(in the rows, 128 means zero)
Facts:
k_764 {Ξ=k_471, σ=k_804}
k_101 {σ=k_93}
k_195 {Ξ=k_239, σ=k_804, τ=k_263, k_656}
k_788 {σ=k_500, τ=k_292, k_652}
k_68 {σ=k_348}
k_967 {σ=k_931, τ=k_386}
k_25 {σ=k_616}
k_23 {τ=k_239}
k_922 {σ=k_430}
k_427 {σ=k_656}
k_16 {σ=k_246, τ=k_367, k_310, k_922}
k_953 {Ξ=k_992, σ=k_246}
k_528 {σ=k_505}
k_215 {Ξ=k_23, σ=k_552, τ=k_22, k_607, k_867}
k_178 {Ξ=k_722, σ=k_320, τ=k_263, k_326}
k_801 {σ=k_771, τ=k_213}
k_904 {σ=k_109}
k_213 {σ=k_407}
k_24 {σ=k_277}
k_90 {τ=k_24}
k_118 {Ξ=k_99, σ=k_500}
k_781 {σ=k_320}
k_957 {σ=k_90, τ=k_152}
k_787 {σ=k_844}
k_867 {σ=k_471}
k_263 {σ=k_320}
k_303 {σ=k_241}
k_368 {Ξ=k_642, σ=k_157}
k_862 {σ=k_130, τ=k_329, k_263}
k_899 {σ=k_348}
k_267 {σ=k_589}
k_469 {Ξ=k_407, σ=k_241}
k_529 {Ξ=k_547, σ=k_430}
k_519 {σ=k_320}
k_266 {σ=k_616}
k_418 {σ=k_656}
k_964 {σ=k_616}
k_326 {σ=k_952}
k_481 {σ=k_931, τ=k_386, k_329}
k_844 {τ=k_916, k_320}
k_190 {σ=k_935, τ=k_991, k_130}
k_665 {σ=k_844, τ=k_708}
k_40 {Ξ=k_407, σ=k_93}
k_896 {σ=k_935}
k_157 {τ=k_152, k_8}
k_22 {Ξ=k_33, σ=k_771}
k_36 {σ=k_48, τ=k_689, k_505}
k_420 {Ξ=k_407, σ=k_320}
k_893 {σ=k_500, τ=k_40, k_25}
k_498 {Ξ=k_130, σ=k_931}
k_414 {σ=k_157}
k_701 {σ=k_616}
k_507 {σ=k_415, τ=k_652, k_261}
k_570 {σ=k_656, τ=k_367, k_263}
k_386 {Ξ=k_348, σ=k_130}
k_693 {σ=k_33, τ=k_896}
k_142 {σ=k_130, τ=k_152, k_118, k_904}
k_576 {σ=k_407}
k_8 {σ=k_804}
k_292 {σ=k_246}
k_367 {σ=k_90}
k_97 {σ=k_771}
k_99 {σ=k_547}
k_442 {Ξ=k_771, σ=k_407}
k_686 {σ=k_212, τ=k_668}
k_269 {σ=k_109, τ=k_529}
k_83 {σ=k_23, τ=k_266, k_326}
k_239 {σ=k_104}
k_340 {σ=k_589}
k_329 {σ=k_157}
k_19 {σ=k_33}
k_137 {σ=k_589}
k_33 {τ=k_263}
k_916 {σ=k_415}
k_241 {τ=k_516}
k_991 {Ξ=k_560, σ=k_93}
k_722 {τ=k_403, k_368}
k_616 {τ=k_689}
k_856 {Ξ=k_239, σ=k_931}
k_454 {Ξ=k_616, σ=k_547}
k_325 {σ=k_656, τ=k_367, k_992, k_94}
k_95 {σ=k_844}
k_261 {Ξ=k_212, σ=k_320}
k_987 {σ=k_157, τ=k_101}
k_201 {σ=k_320}
k_689 {σ=k_130}
k_536 {σ=k_547, τ=k_201}
k_711 {σ=k_162, τ=k_899, k_964}
k_642 {Ξ=k_430, σ=k_93}
k_708 {σ=k_430}
k_739 {Ξ=k_616, σ=k_589}
k_540 {σ=k_458}
k_734 {σ=k_607}
k_455 {σ=k_212, τ=k_498}
k_408 {σ=k_93, τ=k_22, k_769}
k_652 {σ=k_804}
k_223 {Ξ=k_739, σ=k_471}
k_345 {Ξ=k_607, σ=k_415, τ=k_764, k_162}
k_152 {σ=k_130}
k_560 {σ=k_952, τ=k_668}
k_952 {τ=k_239}
k_423 {σ=k_606, τ=k_589, k_420}
k_516 {σ=k_33}
k_797 {Ξ=k_162, σ=k_93, τ=k_469}
k_606 {τ=k_505, k_935}
k_94 {σ=k_157}
k_886 {σ=k_616}
k_931 {τ=k_10}
k_310 {σ=k_656}
k_873 {Ξ=k_33, σ=k_506}
k_637 {σ=k_241, τ=k_320}
k_403 {Ξ=k_93, σ=k_90}
k_920 {Ξ=k_104, σ=k_616, τ=k_430, k_899}
k_769 {Ξ=k_506, σ=k_162}
k_668 {Ξ=k_157, σ=k_157}
k_992 {σ=k_415}
k_370 {σ=k_320, τ=k_48, k_137}
k_14 {σ=k_607, τ=k_442}

Known rows:
[122 162 108 136 143 122 127 115 100 139 147 124 126 152 121 116 119 125
 123 151 146 134 150  96 113 149 139]: k_367
[120 136 116 149 164 117 117 124 106 122 167 132 137 129 116 134 145 159
 120 138 159 115  99 108 140 143 149]: k_8
[ 67 166 113 119 162 152 122 110 141 123 145 139 147 122 118 191 140 145
 152 150 160 143 122  77 133 130 127]: k_414
[148 140 117 137 145 149 103 119  93 132 151 117 148 147 124 174 154 144
 141 107 129 140 126 116 129 131 132]: k_99
[120 153 144  90 147 132 100 140 128 112 117 142 161 113 126  90 163 140
 129 136 115 109 136 156 136  91 114]: k_589
[116 154 137  92 143 141  98 142 130 113 112 146 165 116 124  94 162 143
 132 132 116 102 130 161 136  94 116]: k_246
[146 157  65 111 116 187 137  79 125 146  70 131 132 130 132 154 166 138
 111 133 132 135  71 114 120 204 145]: k_178
[128 144 116 133 147 154 125 110 129 115 150 126 119 111 120 165 129 126
 138 115 132 108 121 119 146 182 140]: k_953
[ 97 134 100 140 140 151 114 113 116 122 154 130 150 142 111 170 142 144
 140 128 140 116 136 135 137 154 141]: k_788
[106 139 108 139 146 135 116 111 110 120 157 127 145 139 115 155 139 141
 130 134 143 121 138 123 135 151 140]: k_576
[127 125 114 139 144 126 120 110 105 116 174 121 140 140 111 137 144 133
 113 132 138 125 160 134 142 154 146]: k_964
[185 156 133 107 158 164 129  95 135  85 128 169 136  83 130 176 168 104
 125 101 145 128 138  76 148 210 129]: k_22
[170 145 129 129 150 155 111 115 109 127 149 112 123 120 131 178 146 130
 141  94 119 134 114 109 141 155 130]: k_529
[149 140 122 137 150 137 103 115  91 131 156 112 148 147 126 169 153 145
 134 113 129 147 131 113 129 124 130]: k_213
[109 141 109 123 149 138 127 103 124 118 156 132 146 129 114 146 155 137
 113 145 151 140 142 111 143 147 140]: k_708
[143 150  95 138 134 165 106 128  93 150 137 126 151 167 120 166 143 142
 149 105 133 132 123 119 113 130 137]: k_83
[119 153 139  90 141 142  98 142 130 112 110 148 163 113 125  95 164 140
 134 131 116 100 128 161 135  99 116]: k_348
[136 162  95 139 152 155 126 103 127  96 137 152 152 117 119 190 123 125
 143  89 139  82 133 125 146 198 132]: k_215
[131 144 123 131 150 144 125 107 126 113 153 121 116 107 123 159 129 125
 133 121 131 115 126 113 147 181 138]: k_403
[143 151  94 139 134 166 107 129  92 151 139 127 150 167 120 168 143 140
 150 104 133 132 125 118 113 130 137]: k_481

Rows:
No name comes twice in this set of rows, the named rows included.
[124 160 101 126 161 122 130  92 118  99 149 150 170 129 118 156 147 133
 110 128 158 125 160 105 144 158 129] => k_867
[145 163 116 135 161 129 129  96 121  95 146 138 138 108 126 169 121 120
 129 106 138 101 141 107 147 191 128] => k_769
[137 173 138  92 157 118 102 128 123  90 107 161 182 110 130 100 154 135
 125 120 121  94 149 149 136 109 104] => k_607
[148 131 134 109 144 164 118 107 125 111 142 150 134 109 122 155 187 123
 123 136 146 154 134  89 137 167 140] => k_239
[170 122 131 120 130 184 128 114 139 100 147 157 104  86 117 150 164  98
 129 107 138 110 130 114 155 230 155] => k_642
[ 62 164 106 120 159 162 121 112 145 125 143 142 151 125 115 198 140 147
 158 146 160 136 118  83 134 131 130] => k_987
[131 110  61 149 191 155  91  36 160 181  72  70 111  90 132 155  39 155
  47 115 116  93 104 121 201 173 113] => k_420
[113 172 119 116 189 179 131  95 133 110 147 126 113  90 124 196 144 122
 164 153 147 138 105  71 135 146 117] => k_668
[177 156 124 128 148 153 118 120 105 138 144 112 114 130 133 161 134 121
 141  99 122 137 121  96 128 155 131] => k_386
[163 141 114 114 169 159 134 121 142 122 150 142 123  96 120 143 176 147
 111 118 156 129  76  90 158 158 151] => k_118
[162 162  98 141 125 116 110  81  61 157  92  96 137 166 148 130 148 148
 108 149 123 164  95 100  93 157 129] => k_263
[ 66 186 144  96 176 156  89 168 155 123 102 167 161  96 129 146 148 175
 185 137 147  91  49 101 128  69 111] => k_157

The same nodes again, as new rows of numbers:
Known rows:
[113 120 163 139 152 110 144 152 171 108 116 138 122 178 168 156 117  87
 135 126 112 148 165 121 102 112  90 136 107]: k_693
[135 117 130 140 158 108 166 137 177 121  86 141 153 203 165 161  94  90
 145 129 135 122 165 124 124  91  88  85 102]: k_787
[120 125 151 145 150  94 173 146 184 112 115 141 120 168 161 167  96 101
 158 131 127 153 168 135 116 106  97 126 115]: k_529
[119 130 178 176 158 121 145 160 177  84 133 121 145 184 158 138 103  81
 151 111 154 129 148 129 135 110 116  99  97]: k_130
[113 119 163 139 152 110 145 153 171 109 117 137 122 178 168 156 117  88
 135 126 113 148 165 121 102 113  90 136 107]: k_893
[133 121 135 145 158 106 162 139 173 115  96 142 145 202 163 161  90  89
 149 131 133 125 161 123 120  91  88  91 102]: k_340
[116 130 157 141 153 104 169 150 176 105 127 132 129 179 161 161  96  95
 154 133 125 152 164 134 107 113 100 114 113]: k_292
[144 124 152 140 152 114 123 126 179 131  92 155 120 212 196 141  96 104
 157 110 108 127 176 101 102 101  91 116  88]: k_142
[124  96 149 133 171 118 157 169 176 136  68 147 152 213 174 160 110  78
 144 124 115 113 158 118 106  75  76 113  92]: k_570
[117 113 188 186 140 122 117 165 173  90 127 102 146 183 161 155 120  74
 112 105 146 116 160 113 124 109 114 128  96]: k_23
[120 130 180 177 158 122 142 162 179  82 130 122 147 181 160 137 104  80
 150 109 155 126 148 129 139 111 119  98  98]: k_162
[126 112 151 136 155  98 156 133 172 133  84 152 124 179 165 166 110  87
 134 123 120 137 170 113 111  99  66 133  95]: k_797
[149 139 145 145 155 109 145 121 184 127 103 151 123 216 193 145  78 114
 180 111 118 128 176 115 110 102 100  93  91]: k_152
[136  96 159 111 134  90 112 179 181  55  95 156 119 151 192 181 121  99
 118 150  79 113 179 135  93 127 114 102 139]: k_370
[144 119 186 149 170  98 185 135 163 136  94 153 119 206 157 167  81  71
 132 137 140 132 166 126 114 100  62  64  90]: k_329
[150 123 149 137 142 110 154 135 184 127  97 151 141 201 177 149  69  99
 158 131 134 132 167 111 107  98 111 101 102]: k_68
[ 89 128 123 222 163 156 160 161 199  75 129 134 170 186 174 128 171  83
 130 138 137  87 123  92  66 133 158 151  68]: k_616
[121 110 181 192 138 111 124 162 184 100 113 112 137 170 162 164 121  78
 115 105 145 117 162 112 132 103 112 140  97]: k_952
[119 114 158 140 148 115 143 151 177 117 111 140 119 189 174 152 118  89
 130 130 115 149 167 118 106 106  97 128 111]: k_711
[176  95 141 112 119  79 126 158 201  81  64 177 130 161 200 180  73 117
 145 154 101 100 185 124 109 104 131  79 137]: k_261

Rows:
No name comes twice in this set of rows, the named rows included.
[122 127 148 142 166 109 132 131 175 113  94 142 127 193 187 154 125 100
 152  98 104 121 177 120 114 111  73 114  87] => k_957
[120  92 157 133 158  95 165 165 184 135  61 156 135 178 170 171 109  96
 161 117 115 126 170 124 116  77  75 149  98] => k_195
[133  79 168 112 144  82 131 207 195  71  73 166 119 147 196 191 116 101
 141 146  72 107 176 144  95 107 112 118 138] => k_178
[147 181 164 186 209 128 115 201 220 109 168 115 161 160 173 150  71  27
 100  90 109 142 105 130 138 131 113  75 110] => k_407
[142 107 169 160 140  96 121 178 198  49 103 146 136 144 178 165 110  94
 136 128 127 101 161 139 140 117 137  83 126] => k_320
[ 94 118  92 134 142 109 137 151 181 107 112 132 141 177 167 157 119 113
 169 125 100 150 157 116 102  84 106 190 119] => k_920
[108 102 203 166 168 130 133 198 175  93 106 127 147 193 168 133 119  74
 158 102 137 116 146 127 126  91 108 128  91] => k_33

The same nodes again, as new rows of numbers:
Known rows:
[131 124 125 130 137 115 135 140 112 110 146 137 122 111 123 127 135 132
 130 147 122 127 128 131 156 132 139 125 118 127 133 128 118]: k_862
[165 119 152 120 132 117 111 131 135 154 206 129 109 136 114  95 154 127
 155 125 101 107 152  97 111 124 138 112 183 116  86 141 131]: k_329
[138 121 137 128 132 119 158 116 112 134 136 126 136 128 145 117 148 145
 139 139 120 135 126 132 140 130 137 138 115 120 126 133 127]: k_953
[105 109 127 125 113 133 124  93 117 124  87 156 163 142  62 131 162 153
 142 105  83 141 112 121  83 162 151 161 164 173 143 143 136]: k_263
[138 114 130 131 128 138 126 127 126 122 138 126 119 126 156 124 135 137
 132 119 104 139 132 144 141 120 127 134 144 141 103 146 147]: k_213
[148 109 145 124 118 115 147 107 123 118 125  97 124 146 159 107 157 138
 137 120 112 160 140 132 142 121 133 149 128 130 103 131 129]: k_529
[145 116 140 130 122 118 121 128 133 105 122 109 114 137 138 120 148 126
 131 117 114 155 140 124 141 121 133 137 144 135 107 138 138]: k_708
[145 129 136 133 131 123 127 127 132 126 122 131 124 127 138 129 143 134
 135 121 120 135 131 127 133 125 133 131 144 131 118 147 145]: k_922
[125 136 126 134 137 110 128 154 111 101 131 135 124 123 106 114 147 123
 133 150 122 149 131  99 149 133 145 120 118 120 144 133 126]: k_893
[145 121 129 113 132 101 151 107 105  90 121  75 158 131 180 142 124 164
 121 174 123 146  78 134 213 147 116 110  84 143 104 127 118]: k_920
[121 108 118 127 133 132 133 140 107 109 159 130 120 115 139 121 125 134
 127 142 106 131 128 146 159 126 132 129 120 139 120 127 120]: k_801
[127 145 214 133  56 127  87 104 139 147 135  88 136  83 207 110 190 143
 187 110 100  96 152 128 166 152 154 116  68 142 197 136 163]: k_22
[141 122 142 130 133 131 131 129 130 131 129 134 123 122 139 140 139 143
 135 121 118 129 129 132 130 123 131 131 142 128 113 147 151]: k_652
[136 124 130 130 133 121 132 131 123 121 135 135 124 119 130 130 138 135
 132 133 121 129 128 132 143 129 136 128 131 130 125 136 130]: k_787
[125 118 124 129 135 122 133 142 111 109 148 134 122 115 124 124 133 132
 129 144 118 131 127 131 153 130 137 126 118 130 130 127 121]: k_957
[129 124 125 130 136 117 134 140 112 111 145 137 123 113 121 126 134 131
 131 146 123 127 127 130 154 133 140 125 118 128 134 127 117]: k_967
[139 129 144 132 138 130 134 130 130 138 124 143 128 119 127 145 139 146
 136 124 126 122 126 125 121 128 133 129 140 122 123 148 152]: k_896
[ 79 163 170 123  48 155  16 165 146 132 125 103  99  86 153 127 113  77
 154 113 140  66 141 104 161 141 126  79  70 155 226  94 144]: k_33
[120 144 124 123 116 145 118 127 144 157 103 111 123 159 144 121 104 104
 120 111 156 126 128 114 100 111 104 121 127 116 127 114 134]: k_656
[111 140 118 120 117 144 122 131 135 152 112 113 123 153 135 121  97 104
 116 121 157 120 124 117 106 114 106 120 115 118 136 103 120]: k_415

Rows:
No name comes twice in this set of rows, the named rows included.
[102 128 127 116 119 173 125 132 136 171 114 118 126 156 145 136  89 120
 115 109 147 113 120 121  89 106  95 122 123 117 122 114 148] => k_10
[ 98 150  84 123 128 158 105 150 122 155 129 153 118 133 125 129  69  92
 111 134 156  91 108 133 122 118 103 102 125 135 151 107 115] => k_23
[131 125 128 159 136 140 187 119 120 148  95 176 115  99 177 130 158 139
 136 102 133 142 160 191 118 103 149 181 105 111 159 151 148] => k_991
[ 95 162 167 221 120 137 202 154 195  55  97 142 146  60 114 112 138 126
 172 110 112 223 175 173  44 137 108 168 106  72 114 140 128] => k_40
[150 141 109 142 126 120 119 120 129 119 128 133 125 131 161  99 144 118
 138 123 107 149 134 139 147 125 133 127 152 148 116 151 135] => k_516
[ 99 160  88 127 128 149  98 160 125 144 113 148 118 144 112 119  82  83
 114 134 158 110 114 106 116 119 108  98 127 129 156 110 121] => k_722
[111 144 204 131  59 132  91 117 126 141 146  93 138  78 197 105 183 142
 184 125  97  96 148 124 174 155 155 111  53 140 208 128 155] => k_873
[ 97 149  91 123 127 156 128 133 119 165 135 140 137 137 140 116  81 106
 117 139 152  99 111 135 115 121 105 111 105 123 152 104 110] => k_952
[ 79  90 127 117 119 140 132 113  95 111 113 157 159 130  43 140 148 161
 133 127  81 133 107 123  96 165 154 158 136 167 151 124 121] => k_370
[158 147 132 125 138 107 121 122 130  97  93  95 155 132 167 156 127 155
 125 153 126 150  81 113 188 143 114  96 124 146 101 159 158] => k_266
[181  91 133 122 161 114 202 111  79 187 178 165 133 183 132  78 131 116
 184 151 100 137 132  81  99 110 123 112 195  95  95 181 107] => k_368
[120 103 150 144 133 118 195 127 110 120 102 157 103  90 130 149 155 141
 124 121 155 135 161 179 132 112 159 190  72  96 173 112 111] => k_797
[ 97 133 105 147 119 160 127 158 137 134  70 166  77 116 135 145  95  79
 103  89 176 128 159 169 102  87 122 161 109 118 175 107 129] => k_93
[101 101 137 120 114 139 154  80 105 143  92 150 176 148  78 129 168 173
 147 109  80 142 108 124  77 160 151 171 147 161 141 141 138] => k_261
[131 120 154 122 135 103 137 139 121 111 127 130 121 114  88 152 141 139
 128 145 145 119 127 110 137 138 144 131 111 110 142 117 116] => k_455

Now the same nodes, written a new way:
Known rows:
[ 92  73  84 109  94 157 127 144 162 133 140 181 176 143 110 126 116 111
  90 121 110 116 129 171 131 111 128 137 146 162  99  90 152 108 116  79
  79 117 120]: k_516
[107  98 103 119 101 191 124 135 131 120 168 150 215 117 127 102 107  92
  73 145 109 133 143 174 154  94 118 107 163 162 145  82 166 108 134  80
  69 144  74]: k_241
[ 77  69 102 107 115 147 122 178 156 162 130 168 186 139 109 132 123 110
  90 120 136 141 126 178 125 101 118 128 170 188  95  66 157 100 131 106
  95 134  89]: k_469
[ 81  79 101 118 110 161 119 157 139 160 128 168 178 133  96 122 125 121
  86 112 125 147 120 171 125  98 133 143 163 180  97  74 156 115 126 118
  93 133  86]: k_797
[ 92  75  85 113  92 160 127 139 158 138 141 184 179 144 107 128 113 115
  85 113 111 115 124 170 132 110 129 138 149 163 100  90 153 109 116  87
  81 118 115]: k_739
[ 93  75  85 113  92 165 131 133 155 136 136 180 176 139 105 124 113 115
  83 113 114 117 125 164 134 113 128 132 150 158 103  94 146 114 113  84
  84 122 117]: k_14
[ 90  95  91 111 104 159 131 143 148 138 139 167 175 133  98 120 123 121
  86 122 126 138 124 173 138 125 126 130 155 158 114  83 149 120 120  94
  97 128 103]: k_893
[125 122 102 115 100 189 130 107 131  97 178 165 208 121 128  82 113  90
  90 157  93 126 156 186 156 111 107 120 148 152 145  91 169 105 120  65
  75 125  81]: k_104
[129 125 108 114 105 190 133  95 130  96 175 173 208 123 128  72 115  87
  97 160  92 126 162 186 154 112  95 120 151 160 138  94 166 100 114  65
  84 123  76]: k_212
[ 97  73  99 116 103 181 139 124 154 134 132 187 183 133  93 134 111 121
  78 114 107 121 111 144 139 109 132 134 159 153  99  94 156 121 123  80
  93 112 127]: k_142
[ 92  75  85 113  92 164 131 133 156 136 137 180 176 138 105 125 113 115
  82 113 114 118 125 164 134 114 128 132 150 158 103  94 146 114 114  84
  84 122 117]: k_801
[105 105  98 123 101 189 134 130 127 126 167 146 213 116 127  98 108  95
  68 151 111 129 138 176 159  93 121 102 158 168 150  81 155 108 132  83
  68 149  79]: k_606
[105 102  96 117 103 180 129 144 135 122 171 149 213 122 133 100 111  91
  78 159 106 126 144 186 153  90 121 110 154 171 144  75 165 100 134  76
  62 141  83]: k_935
[ 93  76  85 115  92 166 133 130 153 136 136 179 176 137 104 124 112 115
  80 111 115 119 123 161 135 114 129 131 150 158 104  95 143 115 113  85
  85 124 116]: k_190
[ 87  97  81 105 107 144 135 158 156 138 144 167 175 139 107 119 131 118
  96 141 123 128 128 189 138 119 128 139 144 171 110  73 151 110 120  88
  88 124 115]: k_689
[107  97 104 115 103 183 121 146 137 118 171 150 215 121 133 103 108  88
  80 152 105 131 147 181 149  92 118 111 159 165 142  77 172 101 137  75
  64 138  78]: k_10
[ 82  80 100 111 111 151 124 162 152 159 135 174 185 141 105 127 121 115
  89 116 130 138 125 179 129 109 118 131 167 183  99  70 158 104 126 108
  98 128  87]: k_953
[ 83  82  99 110 110 147 123 166 154 158 139 178 187 146 108 127 122 113
  94 117 126 136 126 185 127 109 118 137 165 186  99  67 162  98 128 107
  95 124  87]: k_403
[ 91  93  88 103 106 147 128 160 156 134 145 168 176 140 107 121 128 115
  98 135 121 133 131 187 132 122 126 138 148 166 109  75 156 110 123  86
  88 120 109]: k_899
[ 89  87  98 106 111 155 107 149 144 133 134 166 167 134  98 110 135 119
  92 133 119 138 132 182 122 104 137 146 144 154  95  76 173 125 108 103
  88 120 106]: k_94

Rows:
No name comes twice in this set of rows, the named rows included.
[101 109  84  99 103 148 120 133 157 111 154 175 170 141 102 109 131 121
  95 141 117 122 135 194 139 136 124 140 135 135 112  84 172 123 100  81
  95 108 119] => k_992
[ 86  78  98 101 119 167 126 143 163 138 128 183 171 137 106 142 127 104
  86 119 112 123 111 168 129 109 124 153 148 155  89  81 173  97 139  69
  89  91 139] => k_152
[112 108 100 113  98 186 110 116 133 101 175 151 210 117 124  92 110  96
  65 154 112 122 146 182 158 102 116 101 151 130 145  86 186 120 111  78
  73 135  85] => k_33
[117 121  89 119  87 189 123 128 133  99 190 153 210 124 126 102 107 102
  76 150  91 121 139 189 158 110 133 124 142 137 161  87 178 115 133  70
  58 125  90] => k_771
[ 99  64 117 102 103 125 115 147 140 172 118 175 171 178 100 119  98 106
  56  74 130 100 109 162  88 135 130  87 164 162  96  67 161 104 101 113
  83  93 107] => k_178
[ 78  56 110 106 121 146 130 168 167 149 112 182 182 142 101 136 110 108
  88  99 126 124 116 138 136  98 146 127 165 171  80  72 158 103 133  78
  86 116 130] => k_118
[108 124  75 116  88 178 146 125 155 105 194 160 223 122 134 111 103 101
  73 158 116 110 139 190 187 123 105  99 152 149 165  87 159 104 128  60
  77 142  94] => k_616
[103  92 105 112 105 178 108 141 140 117 171 153 216 122 132 102 110  90
  72 153 115 125 147 186 150  87 114 105 159 153 134  76 190 107 122  84
  70 138  78] => k_656
[115  95 109 115 109 215 128 130 123  89 156 128 197  93 105 104 117 101
  68 168  94 147 134 143 157  90 152 112 148 125 149  92 167 143 141  55
  62 141 115] => k_157

